Below is a small trained network, with its code and all its weights. Each question gives an input and a class and asks what happens when units are switched off, that is, made to give their printed mean instead of their output.

import numpy as np


def w(rows, s, z=0):
    codes = np.array(rows[::2]) - 128.0
    scale = np.full(codes.shape[1], s)
    scale[-1] = z or s
    return codes * scale


def norm(h):
    return h / np.sqrt((h * h).mean(-1, keepdims=True) + 1e-5)


def f(y):
    return np.maximum(y, 0)


def log_softmax(a):
    a = a - a.max(-1, keepdims=True)
    return a - np.log(np.exp(a).sum(-1, keepdims=True))


def net(x, mask):
    res = np.array(x, float).reshape(1, 8) / 4 @ E
    u = 0
    for l in range(2):
        y = f(norm(res) @ A[l][:, :-1].T + A[l][:, -1])
        res = res + np.where(mask[u : u + 16], y, B[l][:, -1]) @ B[l][:, :-1]
        u += 16
    return log_softmax(norm(res)[-1] @ U[:, :-1].T + U[:, -1])


A, B = {}, {}
E = w([
[141,135,146,122,218,137,48,210,160,229,86],'x0',
[144,11,89,140,120,185,113,16,171,189,123],'x1',
[137,171,139,132,134,173,180,120,141,185,143],'x2',
[223,101,146,44,136,119,165,121,121,114,79],'x3',
[120,151,96,139,136,166,98,97,1,139,51],'x4',
[128,126,127,128,127,127,129,128,126,128,128],'x5',
[84,151,202,32,122,132,53,90,101,151,189],'x6',
[90,142,63,75,237,136,148,98,147,101,131],'x7',
],0.0061)
A[0] = w([
[102,80,133,183,150,105,119,78,132,161,142,141],'L0N0',
[161,179,54,79,186,122,97,154,158,203,139,86],'L0N1',
[142,132,160,161,121,168,228,92,101,134,177,134],'L0N2',
[149,73,158,96,138,138,130,87,128,175,136,159],'L0N3',
[151,153,89,149,128,212,109,148,18,125,81,3],'L0N4',
[197,119,105,99,124,230,109,162,43,108,108,135],'L0N5',
[152,71,146,142,144,166,101,220,100,170,129,145],'L0N6',
[86,19,97,114,119,6,2,142,131,23,74,149],'L0N7',
[77,159,73,151,92,155,75,161,152,119,136,28],'L0N8',
[117,132,158,152,160,185,134,183,141,202,118,171],'L0N9',
[189,91,12,201,115,86,154,172,148,123,54,103],'L0N10',
[72,77,108,201,142,179,114,96,125,148,177,98],'L0N11',
[71,208,132,111,101,71,162,204,120,124,98,109],'L0N12',
[224,109,87,92,145,91,138,124,97,138,161,35],'L0N13',
[69,103,85,99,192,150,155,100,151,116,104,53],'L0N14',
[113,189,74,116,76,167,195,27,131,30,174,104],'L0N15',
],0.0064,0.0052)
B[0] = w([
[169,191,152,178,147,122,103,168,126,86,133,189],'L0N0',
[119,30,130,143,93,84,178,134,60,138,160,189],'L0N1',
[105,77,136,124,157,136,164,130,96,187,128,189],'L0N2',
[148,196,191,123,147,168,118,157,101,102,135,204],'L0N3',
[29,168,151,116,103,87,128,93,187,130,38,173],'L0N4',
[73,138,165,116,126,93,166,101,169,117,91,200],'L0N5',
[140,67,97,126,88,94,155,104,88,132,153,204],'L0N6',
[125,164,162,126,147,191,254,98,115,252,156,253],'L0N7',
[92,94,190,150,190,153,123,127,124,82,137,143],'L0N8',
[112,75,138,128,135,106,177,114,78,114,145,220],'L0N9',
[80,137,151,27,106,213,87,154,106,127,179,224],'L0N10',
[185,144,202,106,183,170,148,144,95,43,87,191],'L0N11',
[212,164,146,172,173,174,165,133,87,71,143,219],'L0N12',
[143,119,197,81,165,182,139,144,147,50,82,142],'L0N13',
[205,190,74,149,113,92,108,100,103,139,162,163],'L0N14',
[115,14,129,136,154,76,128,160,73,128,146,239],'L0N15',
],0.0066,0.0052)
A[1] = w([
[144,141,146,120,167,127,73,193,137,182,89,218],'L1N0',
[157,73,103,157,124,181,94,35,187,146,100,72],'L1N1',
[132,169,84,107,165,104,132,130,138,118,131,79],'L1N2',
[159,106,150,152,149,130,169,134,138,148,173,79],'L1N3',
[138,114,127,121,123,56,128,128,249,118,155,74],'L1N4',
[189,127,147,51,131,74,150,125,154,96,67,118],'L1N5',
[120,127,48,110,155,115,168,100,121,110,150,93],'L1N6',
[129,100,38,165,110,175,173,193,163,107,77,112],'L1N7',
[97,144,61,120,119,132,90,74,87,125,63,173],'L1N8',
[138,144,151,131,143,99,153,169,210,132,137,113],'L1N9',
[146,107,182,174,10,123,121,149,112,128,113,153],'L1N10',
[133,100,140,101,113,144,156,165,188,103,163,4],'L1N11',
[132,100,112,143,170,109,94,166,140,176,104,27],'L1N12',
[143,70,130,122,121,152,92,92,142,146,149,191],'L1N13',
[108,126,105,97,199,98,102,107,109,102,170,182],'L1N14',
[49,150,101,229,144,131,91,129,126,129,177,50],'L1N15',
],0.011,0.0023)
B[1] = w([
[86,104,69,157,68,116,173,78,148,18,190,184],'L1N0',
[143,226,132,215,111,94,168,221,108,31,137,162],'L1N1',
[219,153,74,178,101,96,104,95,137,140,124,146],'L1N2',
[92,160,136,68,174,118,149,98,85,136,29,252],'L1N3',
[16,182,106,174,130,87,69,98,76,163,3,152],'L1N4',
[125,60,137,225,135,208,62,107,201,108,151,206],'L1N5',
[152,103,151,172,134,84,61,189,167,246,121,182],'L1N6',
[96,193,203,20,52,142,35,67,115,152,253,171],'L1N7',
[67,163,150,133,140,59,108,124,220,126,119,175],'L1N8',
[121,147,115,176,96,119,124,49,89,105,97,176],'L1N9',
[148,120,8,96,216,97,86,151,195,196,128,254],'L1N10',
[49,136,120,155,138,143,81,95,101,122,53,187],'L1N11',
[116,10,107,158,28,39,174,146,81,82,133,144],'L1N12',
[136,218,129,153,111,92,139,192,108,56,155,193],'L1N13',
[170,159,76,113,60,151,120,185,160,182,111,217],'L1N14',
[242,15,171,82,121,189,124,68,225,85,44,187],'L1N15',
],0.0069,0.0068)
U = w([
[54,159,132,149,106,68,99,84,147,107,47,125],'0',
[190,188,142,186,132,110,148,188,120,40,162,123],'1',
[116,7,97,125,87,56,161,135,96,105,174,108],'2',
[200,46,173,121,141,196,94,93,195,96,94,93],'3',
[201,143,47,122,132,86,75,151,187,213,138,95],'4',
[93,161,158,45,60,166,58,109,139,137,228,100],'5',
[127,116,139,111,176,128,125,142,126,141,110,255],'6',
[121,129,153,127,148,151,202,107,131,194,122,107],'7',
],0.014,0.0073)

Each question gives the input, the list of numbers given to net, and the class t.
The units are the neurons (one row each of A and B). Each row of codes is followed by its name. A weight is (code - 128) times the scale printed after its matrix; where a second scale follows, it is the last column's (A, B and U).
mask holds one flag per neuron, layer by layer. A switched-off neuron (its flag False) gives its mean, the last column of its row in B, instead of its output. The means were averaged over made-up inputs and are rounded, as every weight is.
A unit's drop is (log p(t) with every unit on - log p(t) with that unit switched off) / (log p(t) with every unit on - log p(t) with every unit switched off).
The circuit of an input: a set's keep is (log p(t) with only the set's units on - log p(t) with every unit switched off) / (log p(t) with every unit on - log p(t) with every unit switched off). Starting from the 12 units with the biggest drops (on a tie, the unit counted first), units are removed one at a time, each time the one whose removal leaves the highest keep (on an exact tie, the one counted first), for as long as the keep stays at least 0.8.
circuit, biggest first: the units of the circuit, biggest drop first
most important unit: the unit with the biggest drop
top k neurons: the k neurons with the biggest drops, biggest first
k most important neurons of layer l: the k neurons of layer l with the biggest drops, biggest first
input [-7,1,5,6,6,0,-6,7], class 2: top 4 neurons : [L0N15 L1N10 L0N2 L1N3]
input [-8,-7,-5,5,1,-4,-4,8], class 2: 2 most important neurons of layer 1 : [L1N10 L1N13]
input [5,7,-8,-5,5,1,-2,8], class 4: 3 most important neurons of layer 1 : [L1N6 L1N14 L1N8]
input [2,4,2,0,0,0,3,5], class 4: most important unit : L0N14
input [-5,2,7,5,-8,7,-1,4], class 0: circuit, biggest first : [L1N4 L0N7]
input [-5,-7,1,-1,8,-6,7,-7], class 0: circuit, biggest first : [L0N4 L0N10]
input [2,8,-5,-1,8,-5,1,-5], class 0: top 3 neurons : [L0N4 L1N8 L0N5]
input [-3,-7,4,8,7,1,-3,-6], class 3: 3 most important neurons of layer 1 : [L1N5 L1N13 L1N3]
input [6,-4,-1,-3,1,4,6,7], class 4: top 2 neurons : [L1N14 L0N15]
input [6,2,1,7,-5,5,3,8], class 4: top 4 neurons : [L1N14 L0N14 L0N11 L1N15]
input [-1,4,5,-1,7,6,6,-5], class 0: top 4 neurons : [L0N7 L0N4 L1N8 L0N10]
input [2,2,-6,-1,6,5,-7,-2], class 5: top 3 neurons : [L0N10 L1N7 L1N3]
input [2,-6,-7,-8,-7,-6,-7,2], class 3: top 2 neurons : [L1N15 L0N12]
input [-8,-2,8,-4,-4,-2,-7,-8], class 2: most important unit : L0N15
input [-3,8,-3,6,0,-4,-3,2], class 1: 2 most important neurons of layer 1 : [L1N1 L1N13]
input [4,-8,4,4,7,-7,7,-8], class 1: circuit, biggest first : [L0N12 L1N0]
input [-5,-1,3,-5,5,1,-8,-7], class 5: top 2 neurons : [L1N7 L0N10]
input [-3,-6,6,-8,-7,6,-2,-2], class 3: top 3 neurons : [L1N15 L0N12 L0N7]
input [-6,-4,-6,7,-3,6,7,1], class 3: top 3 neurons : [L1N5 L0N10 L1N7]
input [-5,5,-3,3,-4,1,4,-6], class 4: circuit, biggest first : [L1N10]
input [-4,-2,6,-7,-7,8,5,8], class 4: top 2 neurons : [L1N14 L1N6]
input [8,0,5,-7,-5,-8,4,-7], class 2: top 2 neurons : [L1N0 L1N12]
input [3,3,8,7,1,-4,2,-8], class 4: 3 most important neurons of layer 0 : [L0N7 L0N11 L0N6]
